Below is a small trained network, with its code and all its weights. Each question gives an input and a class and asks what happens when units are switched off, that is, made to give their printed mean instead of their output.

import numpy as np


def w(rows, s, z=0):
    codes = np.array(rows[::2]) - 128.0
    scale = np.full(codes.shape[1], s)
    scale[-1] = z or s
    return codes * scale


def norm(h):
    return h / np.sqrt((h * h).mean(-1, keepdims=True) + 1e-5)


def f(y):
    return np.maximum(y, 0)


def log_softmax(a):
    a = a - a.max(-1, keepdims=True)
    return a - np.log(np.exp(a).sum(-1, keepdims=True))


def net(x, mask):
    res = np.array(x, float).reshape(1, 4) / 4 @ E
    u = 0
    for l in range(2):
        y = f(norm(res) @ A[l][:, :-1].T + A[l][:, -1])
        res = res + np.where(mask[u : u + 3], y, B[l][:, -1]) @ B[l][:, :-1]
        u += 3
    return log_softmax(norm(res)[-1] @ U[:, :-1].T + U[:, -1])


A, B = {}, {}
E = w([
[119,159,144,132,135,179,111],'x0',
[84,139,2,130,224,202,130],'x1',
[84,85,219,212,50,33,100],'x2',
[134,139,95,19,164,47,42],'x3',
],0.0021)
A[0] = w([
[21,3,125,192,186,81,76,73],'0.n0',
[194,175,112,212,90,196,218,57],'0.n1',
[106,103,172,217,121,143,146,8],'0.n2',
],0.0042,0.0015)
B[0] = w([
[244,178,120,186,131,127,151,254],'0.n0',
[58,57,164,76,246,183,194,244],'0.n1',
[71,166,88,154,2,169,141,207],'0.n2',
],0.0057,0.0026)
A[1] = w([
[214,63,254,85,96,6,47,202],'1.n0',
[131,191,98,35,116,101,156,255],'1.n1',
[197,150,5,159,117,143,139,155],'1.n2',
],0.0051,0.0014)
B[1] = w([
[213,89,59,75,64,60,202,253],'1.n0',
[64,83,87,184,115,122,138,197],'1.n1',
[115,190,194,113,159,90,2,200],'1.n2',
],0.0049,0.0054)
U = w([
[211,65,76,88,52,16,194,251],'0',
[79,130,178,253,13,190,200,37],'1',
[220,197,171,188,152,42,64,34],'2',
[81,56,195,100,210,205,215,251],'3',
[70,163,51,70,225,131,21,147],'4',
[116,167,222,127,82,166,107,5],'5',
],0.0055,0.0028)

Each question gives the input, the list of numbers given to net, and the class t.
The units are the neurons (one row each of A and B). Each row of codes is followed by its name. A weight is (code - 128) times the scale printed after its matrix; where a second scale follows, it is the last column's (A, B and U).
mask holds one flag per neuron, layer by layer. A switched-off neuron (its flag False) gives its mean, the last column of its row in B, instead of its output. The means were averaged over made-up inputs and are rounded, as every weight is.
A unit's drop is (log p(t) with every unit on - log p(t) with that unit switched off) / (log p(t) with every unit on - log p(t) with every unit switched off).
The circuit of an input: a set's keep is (log p(t) with only the set's units on - log p(t) with every unit switched off) / (log p(t) with every unit on - log p(t) with every unit switched off). Starting from all 6 units, units are removed one at a time, each time the one whose removal leaves the highest keep (on an exact tie, the one counted first), for as long as the keep stays at least 0.8.
circuit, biggest first: the units of the circuit, biggest drop first
top k neurons: the k neurons with the biggest drops, biggest first
k most important neurons of layer l: the k neurons of layer l with the biggest drops, biggest first
drop of u: that unit's drop, to one decimal
input [3,-3,-6,-7], class 3: circuit, biggest first : 0.n1
input [3,5,3,8], class 2: top 3 neurons : 0.n1; 0.n0; 1.n2
input [6,2,3,-1], class 5: 2 most important neurons of layer 1 : 1.n0; 1.n1
input [7,-2,-6,2], class 4: top 4 neurons : 0.n1; 1.n0; 0.n0; 1.n1
input [-8,7,2,1], class 2: circuit, biggest first : 0.n0; 1.n2
input [-3,-5,-4,-4], class 3: top 2 neurons : 0.n1; 1.n0
input [-8,2,4,-5], class 1: top 2 neurons : 0.n2; 1.n0
input [1,1,-2,0], class 4: top 2 neurons : 1.n0; 0.n1
input [4,-1,-5,3], class 4: 2 most important neurons of layer 1 : 1.n0; 1.n1
input [-8,7,3,5], class 2: top 3 neurons : 0.n0; 0.n1; 1.n2
input [3,2,6,1], class 2: top 2 neurons : 0.n0; 1.n2
input [-8,3,8,-2], class 2: 2 most important neurons of layer 1 : 1.n2; 1.n0
input [-8,-4,-6,-2], class 3: drop of 0.n1 : 0.1
input [-3,-8,-8,-8], class 3: drop of 0.n1 : 0.4
input [2,1,-4,0], class 4: drop of 0.n2 : -0.1
input [-8,5,4,-2], class 2: drop of 0.n0 : 0.2
